Here is a tiny trained network, its code and every weight. The questions are about switching its units off for an input and a class, where a switched-off unit gives its printed mean instead of its output.

import numpy as np


def w(rows, s, z=0):
    codes = np.array(rows[::2]) - 128.0
    scale = np.full(codes.shape[1], s)
    scale[-1] = z or s
    return codes * scale


def norm(h):
    return h / np.sqrt((h * h).mean(-1, keepdims=True) + 1e-5)


def f(y):
    return np.maximum(y, 0)


def log_softmax(a):
    a = a - a.max(-1, keepdims=True)
    return a - np.log(np.exp(a).sum(-1, keepdims=True))


def net(x, mask):
    res = np.array(x, float).reshape(1, 7) / 4 @ E
    u = 0
    for l in range(4):
        y = f(norm(res) @ A[l][:, :-1].T + A[l][:, -1])
        res = res + np.where(mask[u : u + 10], y, B[l][:, -1]) @ B[l][:, :-1]
        u += 10
    return log_softmax(norm(res)[-1] @ U[:, :-1].T + U[:, -1])


A, B = {}, {}
E = w([
[128,117,131],'x0',
[124,142,123],'x1',
[249,197,194],'x2',
[125,135,126],'x3',
[122,148,118],'x4',
[122,147,124],'x5',
[229,120,12],'x6',
],0.012)
A[0] = w([
[5,134,212,72],'0.n0',
[117,63,206,163],'0.n1',
[213,101,206,38],'0.n2',
[184,153,173,34],'0.n3',
[149,189,154,84],'0.n4',
[151,100,193,138],'0.n5',
[12,34,43,50],'0.n6',
[72,59,82,1],'0.n7',
[143,201,2,112],'0.n8',
[69,198,149,131],'0.n9',
],0.012,0.0063)
B[0] = w([
[203,53,141,254],'0.n0',
[150,115,83,207],'0.n1',
[132,217,102,174],'0.n2',
[190,164,149,160],'0.n3',
[112,169,60,163],'0.n4',
[108,146,104,178],'0.n5',
[162,251,141,245],'0.n6',
[146,217,65,163],'0.n7',
[183,24,144,212],'0.n8',
[159,39,133,194],'0.n9',
],0.011,0.0071)
A[1] = w([
[186,205,135,125],'1.n0',
[38,117,62,119],'1.n1',
[79,149,181,106],'1.n2',
[146,131,54,102],'1.n3',
[151,46,150,111],'1.n4',
[118,142,137,3],'1.n5',
[109,156,76,36],'1.n6',
[248,62,49,141],'1.n7',
[42,77,69,156],'1.n8',
[171,239,130,125],'1.n9',
],0.012,0.019)
B[1] = w([
[58,146,127,190],'1.n0',
[132,212,108,137],'1.n1',
[142,101,150,130],'1.n2',
[165,85,168,144],'1.n3',
[75,119,100,161],'1.n4',
[2,198,237,128],'1.n5',
[204,76,211,128],'1.n6',
[82,105,120,253],'1.n7',
[198,195,158,153],'1.n8',
[58,124,72,196],'1.n9',
],0.016,0.013)
A[2] = w([
[25,80,152,140],'2.n0',
[186,248,110,3],'2.n1',
[149,212,202,178],'2.n2',
[51,98,95,63],'2.n3',
[150,98,243,137],'2.n4',
[159,143,248,54],'2.n5',
[190,252,97,158],'2.n6',
[41,85,93,80],'2.n7',
[235,128,81,178],'2.n8',
[203,228,112,168],'2.n9',
],0.014,0.0048)
B[2] = w([
[88,131,20,254],'2.n0',
[124,218,201,170],'2.n1',
[166,84,190,175],'2.n2',
[79,141,60,220],'2.n3',
[243,128,91,176],'2.n4',
[211,111,137,152],'2.n5',
[116,202,200,221],'2.n6',
[99,173,76,248],'2.n7',
[123,83,209,180],'2.n8',
[97,180,247,188],'2.n9',
],0.015,0.0074)
A[3] = w([
[7,89,136,106],'3.n0',
[121,229,108,108],'3.n1',
[13,126,108,138],'3.n2',
[183,87,188,216],'3.n3',
[52,91,95,254],'3.n4',
[136,124,150,70],'3.n5',
[56,175,99,99],'3.n6',
[181,175,86,21],'3.n7',
[144,28,125,224],'3.n8',
[148,42,172,60],'3.n9',
],0.015,0.0062)
B[3] = w([
[66,184,5,185],'3.n0',
[62,187,127,191],'3.n1',
[130,150,28,220],'3.n2',
[195,130,179,156],'3.n3',
[139,96,66,248],'3.n4',
[153,121,173,128],'3.n5',
[73,157,45,200],'3.n6',
[65,163,105,130],'3.n7',
[235,159,140,197],'3.n8',
[180,82,45,143],'3.n9',
],0.013)
U = w([
[108,118,114,215],'0',
[110,118,117,179],'1',
[111,111,120,186],'2',
[70,181,179,3],'3',
[180,4,140,51],'4',
[84,90,113,111],'5',
],0.018,0.007)

Each question gives the input, the list of numbers given to net, and the class t.
The units are the neurons (one row each of A and B). Each row of codes is followed by its name. A weight is (code - 128) times the scale printed after its matrix; where a second scale follows, it is the last column's (A, B and U).
mask holds one flag per neuron, layer by layer. A switched-off neuron (its flag False) gives its mean, the last column of its row in B, instead of its output. The means were averaged over made-up inputs and are rounded, as every weight is.
A unit's drop is (log p(t) with every unit on - log p(t) with that unit switched off) / (log p(t) with every unit on - log p(t) with every unit switched off).
most important unit: the unit with the biggest drop
top k neurons: the k neurons with the biggest drops, biggest first
k most important neurons of layer l: the k neurons of layer l with the biggest drops, biggest first
drop of u: that unit's drop, to one decimal
input [-3,4,3,-8,5,-6,-6], class 4: top neuron	1.n9
input [6,1,-4,4,0,5,-8], class 4: top 3 neurons	1.n9, 1.n7, 1.n8
input [-1,-1,-6,1,0,-1,-8], class 4: top 3 neurons	1.n9, 1.n8, 0.n0
input [-4,0,5,-3,1,5,0], class 3: 4 most important neurons of layer 0	0.n2, 0.n8, 0.n3, 0.n0
input [-6,2,7,-8,-3,-5,7], class 3: top 4 neurons	0.n0, 0.n9, 0.n2, 2.n6
input [-6,0,5,-1,-1,1,7], class 4: top 2 neurons	0.n8, 0.n6
input [0,3,3,0,1,2,6], class 4: top 4 neurons	0.n8, 1.n9, 0.n6, 1.n0
input [5,-2,-6,-6,3,6,-8], class 4: top 3 neurons	1.n8, 1.n9, 0.n0
input [-3,0,7,4,6,-1,7], class 3: 2 most important neurons of layer 0	0.n0, 0.n9
input [-6,-6,7,7,-5,6,8], class 4: top 4 neurons	2.n8, 0.n8, 0.n6, 2.n7
input [1,5,6,2,-1,2,-1], class 3: top 4 neurons	1.n7, 0.n2, 0.n3, 0.n8
input [7,6,8,-7,-7,4,-5], class 3: top 2 neurons	1.n7, 0.n3
input [-7,6,-8,8,7,2,-1], class 3: 2 most important neurons of layer 1	1.n8, 1.n7
input [-7,-5,-8,7,0,4,-5], class 3: most important unit	1.n1
input [5,-4,3,3,-1,-1,8], class 4: drop of 0.n8	0.4
input [-6,5,-7,-2,2,-3,-5], class 3: drop of 1.n8	-0.1
